Here is a tiny trained network, its code and every weight. The questions are about switching its units off for an input and a target symbol, where a switched-off unit gives its printed mean instead of its output.

import numpy as np


def w(rows, s, z=0):
    codes = np.array(rows[::2]) - 128.0
    scale = np.full(codes.shape[1], s)
    scale[-1] = z or s
    return codes * scale


def f(y):
    return np.maximum(y, 0)


def softmax(a):
    e = np.exp(a - a.max(-1, keepdims=True))
    return e / e.sum(-1, keepdims=True)


def log_softmax(a):
    a = a - a.max(-1, keepdims=True)
    return a - np.log(np.exp(a).sum(-1, keepdims=True))


def net(x, mask):
    ids = ['αγδεζηθμξπστψω'.index(c) for c in x.split()]
    T = len(ids)
    res = E[ids] + P[:T]
    u = 0
    for l in range(2):
        q, k, v = (res @ M[l].T for M in (Q, K, V))
        z = softmax(np.where(np.tri(T) > 0, q @ k.T / 2**0.5, -1e9)) @ v
        res = res + np.where(mask[u], z, O[l][:, -1]) @ O[l][:, :-1]
        u += 1
        y = f(res @ A[l][:, :-1].T + A[l][:, -1])
        res = res + np.where(mask[u : u + 12], y, B[l][:, -1]) @ B[l][:, :-1]
        u += 12
    return log_softmax(res[-1] @ U[:, :-1].T + U[:, -1])


Q, K, V, O, A, B = {}, {}, {}, {}, {}, {}
E = w([
[94,134,201,77,46],'α',
[67,105,175,157,121],'γ',
[173,95,119,101,103],'δ',
[78,109,46,132,71],'ε',
[123,204,176,126,152],'ζ',
[55,98,166,85,111],'η',
[147,34,110,121,207],'θ',
[144,140,143,5,156],'μ',
[100,103,127,124,36],'ξ',
[120,152,146,216,146],'π',
[100,93,215,134,190],'σ',
[106,152,173,198,125],'τ',
[133,111,87,228,212],'ψ',
[78,134,74,128,174],'ω',
],0.023)
P = w([
[95,156,166,193,84],'0',
[110,164,143,163,87],'1',
[128,156,130,133,82],'2',
[138,149,122,106,74],'3',
[143,148,116,84,70],'4',
[161,146,104,68,67],'5',
[171,142,96,43,58],'6',
[188,138,84,28,51],'7',
[191,147,76,12,50],'8',
[193,147,63,3,50],'9',
],0.0059)
Q[0] = w([
[132,229,131,100,5],'L0H0',
[2,47,182,88,158],'L0H0',
],0.0066)
K[0] = w([
[2,181,209,170,126],'L0H0',
[117,210,142,32,147],'L0H0',
],0.0097)
V[0] = w([
[231,37,96,115,132],'L0H0',
[69,252,119,140,94],'L0H0',
],0.0023)
O[0] = w([
[9,111,16,117,238,2],'L0H0',
[54,99,93,4,181,187],'L0H0',
],0.0033,0.0022)
A[0] = w([
[117,114,155,89,128,86],'L0N0',
[95,90,70,165,181,103],'L0N1',
[134,77,124,72,155,97],'L0N2',
[193,117,119,91,111,181],'L0N3',
[215,172,147,210,146,118],'L0N4',
[96,144,60,99,117,127],'L0N5',
[108,64,131,91,40,136],'L0N6',
[105,224,172,89,56,175],'L0N7',
[171,249,161,118,181,114],'L0N8',
[127,176,135,172,63,254],'L0N9',
[131,140,159,83,171,60],'L0N10',
[176,217,123,62,113,122],'L0N11',
],0.011,0.0091)
B[0] = w([
[140,198,144,162,127,156],'L0N0',
[215,162,144,183,129,137],'L0N1',
[70,149,152,149,188,145],'L0N2',
[117,115,91,125,160,158],'L0N3',
[158,123,166,86,69,145],'L0N4',
[19,160,130,92,121,151],'L0N5',
[137,96,110,135,52,235],'L0N6',
[223,118,126,88,110,255],'L0N7',
[123,56,131,77,129,145],'L0N8',
[130,65,135,6,78,227],'L0N9',
[86,220,98,150,144,133],'L0N10',
[200,120,110,108,157,158],'L0N11',
],0.011,0.015)
Q[1] = w([
[107,39,175,1,6],'L1H0',
[104,132,138,138,191],'L1H0',
],0.016)
K[1] = w([
[145,125,2,29,143],'L1H0',
[130,155,179,180,185],'L1H0',
],0.0097)
V[1] = w([
[199,173,219,99,243],'L1H0',
[225,3,178,137,88],'L1H0',
],0.0065)
O[1] = w([
[133,43,184,3,158,79],'L1H0',
[118,200,89,128,243,252],'L1H0',
],0.0066,0.028)
A[1] = w([
[74,164,115,133,70,105],'L1N0',
[134,189,104,127,107,14],'L1N1',
[28,178,150,165,131,206],'L1N2',
[206,140,140,145,77,28],'L1N3',
[84,155,64,139,127,100],'L1N4',
[170,187,189,127,182,105],'L1N5',
[139,178,66,121,12,183],'L1N6',
[189,200,154,139,150,140],'L1N7',
[146,33,188,137,176,143],'L1N8',
[156,182,187,144,126,138],'L1N9',
[88,130,196,86,112,71],'L1N10',
[149,52,143,115,105,2],'L1N11',
],0.012,0.0084)
B[1] = w([
[86,142,194,180,174,166],'L1N0',
[102,7,182,147,150,157],'L1N1',
[113,42,65,102,32,152],'L1N2',
[22,105,199,107,80,157],'L1N3',
[213,79,149,2,59,160],'L1N4',
[40,142,122,35,92,159],'L1N5',
[140,180,182,226,195,253],'L1N6',
[96,27,115,178,63,169],'L1N7',
[107,146,83,234,120,152],'L1N8',
[177,40,30,204,13,138],'L1N9',
[194,33,148,118,139,146],'L1N10',
[31,199,67,198,198,138],'L1N11',
],0.0068,0.03)
U = w([
[76,114,174,157,103,93],'α',
[61,8,191,133,154,2],'γ',
[218,62,65,177,83,83],'δ',
[141,117,146,137,143,107],'ε',
[245,104,201,102,47,24],'ζ',
[151,107,149,138,144,76],'η',
[176,84,116,173,200,147],'θ',
[149,112,145,136,133,78],'μ',
[169,110,151,133,126,90],'ξ',
[135,129,144,132,141,158],'π',
[254,130,76,167,148,175],'σ',
[118,116,215,85,216,114],'τ',
[24,175,92,100,55,211],'ψ',
[145,229,170,128,201,243],'ω',
],0.0088,0.0063)

Each question gives the input, a string of symbols that net reads in full, and the target symbol t.
The units are the heads (2 rows each of Q, K, V and O) and the neurons (one row each of A and B). Each row of codes is followed by its name. A weight is (code - 128) times the scale printed after its matrix; where a second scale follows, it is the last column's (O, A, B and U).
mask holds one flag per unit, layer by layer, with each layer's heads first. A switched-off unit (its flag False) gives its mean, the last column of its rows in O or B, instead of its output. The means were averaged over made-up inputs and are rounded, as every weight is.
A unit's drop is (log p(t) with every unit on - log p(t) with that unit switched off) / (log p(t) with every unit on - log p(t) with every unit switched off).
The circuit of an input: a set's keep is (log p(t) with only the set's units on - log p(t) with every unit switched off) / (log p(t) with every unit on - log p(t) with every unit switched off). Starting from the 12 units with the biggest drops (on a tie, the unit counted first), units are removed one at a time, each time the one whose removal leaves the highest keep (on an exact tie, the one counted first), for as long as the keep stays at least 0.8.
circuit, biggest first: the units of the circuit, biggest drop first
unit that matters most: the unit with the biggest drop
k most important neurons: the k neurons with the biggest drops, biggest first
k most important neurons of layer l: the k neurons of layer l with the biggest drops, biggest first
input η ε γ, target α: 2 most important neurons => [L0N5, L1N0]
input η δ τ π η μ τ γ, target γ: 3 most important neurons => [L1N10, L1N11, L1N6]
input η η α γ τ τ γ, target ψ: 3 most important neurons => [L0N7, L1N6, L0N6]
input μ η α δ η η, target ψ: 3 most important neurons => [L0N9, L0N7, L1N6]
input σ η α μ σ η α τ ω, target ψ: circuit, biggest first => [L0N5]
input η η η η ε α α ω, target ψ: 2 most important neurons => [L0N7, L0N5]
input τ α μ τ ζ η, target τ: circuit, biggest first => [L1H0, L1N7, L0N11]
input η η ω α σ θ α γ τ, target ψ: 3 most important neurons of layer 0 => [L0N6, L0N7, L0N11]
input η π α τ π, target ψ: 4 most important neurons => [L1N6, L0N6, L0N7, L1N5]
input ε τ η γ, target α: circuit, biggest first => [L1H0, L0N5, L1N6, L1N3]
input η η ε α α η ζ π, target τ: circuit, biggest first => [L0N7, L0N11, L0N8, L1H0]
input μ η ε η σ, target γ: circuit, biggest first => [L1H0, L0N7]
input η σ γ τ, target ζ: circuit, biggest first => [L0N9, L0N4]
input τ η η π η ω η η θ η, target ω: most important neuron => [L0N7]
input α μ η η ε ζ η η ω π, target τ: circuit, biggest first => [L0N11, L1H0, L0N6]
input α α ζ τ, target τ: circuit, biggest first => [L0N8, L1H0, L0N6]
input η τ η α α ξ τ, target δ: 3 most important neurons => [L0N0, L0N6, L1N9]
input α η η τ ξ ξ ξ η η τ, target δ: 2 most important neurons => [L0N6, L1N9]
input η ω ε π η η τ α π, target ψ: 3 most important neurons of layer 0 => [L0N7, L0N6, L0N11]
input ε η τ α α η τ, target ψ: 2 most important neurons of layer 0 => [L0N7, L0N6]
input σ ξ γ, target δ: unit that matters most => L1H0
input ω η α ε ω α σ, target γ: 2 most important neurons => [L0N9, L0N6]
